Small tables with named rows and columns. After each table, cells are looked up by row and column.

Table rukevan
fields: tur, gebavup, forudet, nir, dopirug
zoni: [119, 146, 89, 115, 176]
nug: [79, 144, 119, 119, 148]
lusi: [119, 115, 159, 64, 114]
boragag: [119, 222, 138, 122, 118]
fige: [119, 144, 138, 130, 20]
rur: [190, 123, 102, 99, 118]
burago: [114, 144, 141, 102, 118]

What is the forudet of boragag in rukevan?
138
What is the nir of lusi in rukevan?
64
What is the tur of boragag in rukevan?
119
What is the nir of burago in rukevan?
102
What is the tur of lusi in rukevan?
119
What is the dopirug of burago in rukevan?
118
What is the forudet of fige in rukevan?
138
What is the nir of boragag in rukevan?
122
What is the dopirug of fige in rukevan?
20
What is the dopirug of boragag in rukevan?
118
What is the nir of nug in rukevan?
119
What is the forudet of lusi in rukevan?
159
What is the dopirug of lusi in rukevan?
114
What is the dopirug of rur in rukevan?
118
What is the nir of rur in rukevan?
99
What is the tur of rur in rukevan?
190
What is the gebavup of nug in rukevan?
144
What is the nir of fige in rukevan?
130
What is the tur of burago in rukevan?
114
Which row has the largest forudet? lusi

faduko =
         lipit   nen  sivi   tuv  pivepem   lag
zed       5.03  5.13  4.71  4.89     5.28  7.97
megef     4.27  5.78  4.94  6.03     6.93  5.57
bimizu    3.97  5.65  4.38  5.83     4.95  5.42
folag     3.68  5.10  1.12  3.20     4.48  3.61
puref     7.82  2.89  4.30  5.63     7.20  5.09
kosaga    6.48  6.68  5.15  4.96     5.90  2.95
masofa    4.52  4.78  5.48  4.81     5.22  5.20
zaliso    4.68  3.95  2.28  4.23     5.27  6.68
samozus   6.48  2.78  4.19  5.62     7.35  7.17
lavu      6.83  6.59  5.62  2.54     7.15  3.20
bodo      5.49  5.27  5.12  5.64     4.69  7.39
dek       2.93  4.47  5.11  4.71     4.11  6.77
nuzub     4.27  5.39  5.39  3.02     2.90  4.37
zet       5.81  5.16  4.34  3.96     3.75  5.12

sivi of lavu: 5.62
lag of bodo: 7.39
pivepem of kosaga: 5.90
lipit of kosaga: 6.48
lipit of lavu: 6.83
pivepem of puref: 7.20
lag of dek: 6.77
tuv of dek: 4.71
pivepem of zed: 5.28
pivepem of zet: 3.75
tuv of zet: 3.96
tuv of kosaga: 4.96
nen of lavu: 6.59

pibo:
,rup,fovebid,kal
zefev,108,160,178
katobig,63,150,176
numo,176,133,182
vusubu,63,150,180
lopal,54,148,180
gono,16,139,181
doso,211,185,175
dob,7,136,181

What is the kal of zefev in pibo?
178
What is the fovebid of lopal in pibo?
148
What is the kal of vusubu in pibo?
180
What is the rup of dob in pibo?
7
What is the fovebid of zefev in pibo?
160
What is the fovebid of gono in pibo?
139
What is the kal of numo in pibo?
182
What is the kal of gono in pibo?
181
What is the fovebid of doso in pibo?
185
What is the fovebid of vusubu in pibo?
150
What is the kal of lopal in pibo?
180
What is the rup of katobig in pibo?
63
What is the kal of doso in pibo?
175
What is the kal of dob in pibo?
181
What is the kal of katobig in pibo?
176
What is the fovebid of numo in pibo?
133

lalek
columns: nak, dufug, lanilu
veni: [1478, 6396, 5825]
kun: [3649, 2490, 5963]
gipe: [3435, 2332, 1867]
pul: [2357, 4750, 6938]
tafufil: [1605, 5734, 4372]
sekeda: [5473, 8183, 6982]
zetanal: [4327, 6443, 4832]

What is the nak of pul in lalek? 2357
What is the nak of tafufil in lalek? 1605
What is the nak of sekeda in lalek? 5473
What is the nak of kun in lalek? 3649
What is the dufug of gipe in lalek? 2332
What is the lanilu of pul in lalek? 6938
What is the nak of veni in lalek? 1478
What is the lanilu of sekeda in lalek? 6982
What is the lanilu of tafufil in lalek? 4372
What is the dufug of kun in lalek? 2490
What is the nak of zetanal in lalek? 4327
What is the dufug of zetanal in lalek? 6443

Table soguru
|  | muzesi | dosevog | tobokaz | bep | peg | fasero | nemov | pasibi | kubevo |
|---|---|---|---|---|---|---|---|---|---|
| nitu | -33.217 | -3.721 | -22.387 | -14.546 | -64.490 | -41.762 | 24.022 | -53.228 | -24.051 |
| rurovo | 18.603 | 24.511 | 9.454 | 36.114 | -35.882 | 66.133 | 18.054 | 53.317 | 29.287 |
| les | -49.330 | -38.160 | 30.387 | -50.488 | -4.526 | 39.377 | -20.829 | -6.842 | -3.847 |
| lod | -27.668 | -50.573 | 16.550 | 6.169 | 53.973 | 26.562 | -19.534 | 7.100 | 11.637 |
| naki | -30.391 | -4.656 | 1.578 | 56.920 | 40.341 | -11.448 | 5.369 | 28.466 | 46.935 |

pasibi of lod = 7.100
peg of les = -4.526
tobokaz of naki = 1.578
dosevog of naki = -4.656
nemov of lod = -19.534
peg of rurovo = -35.882
kubevo of les = -3.847
kubevo of rurovo = 29.287

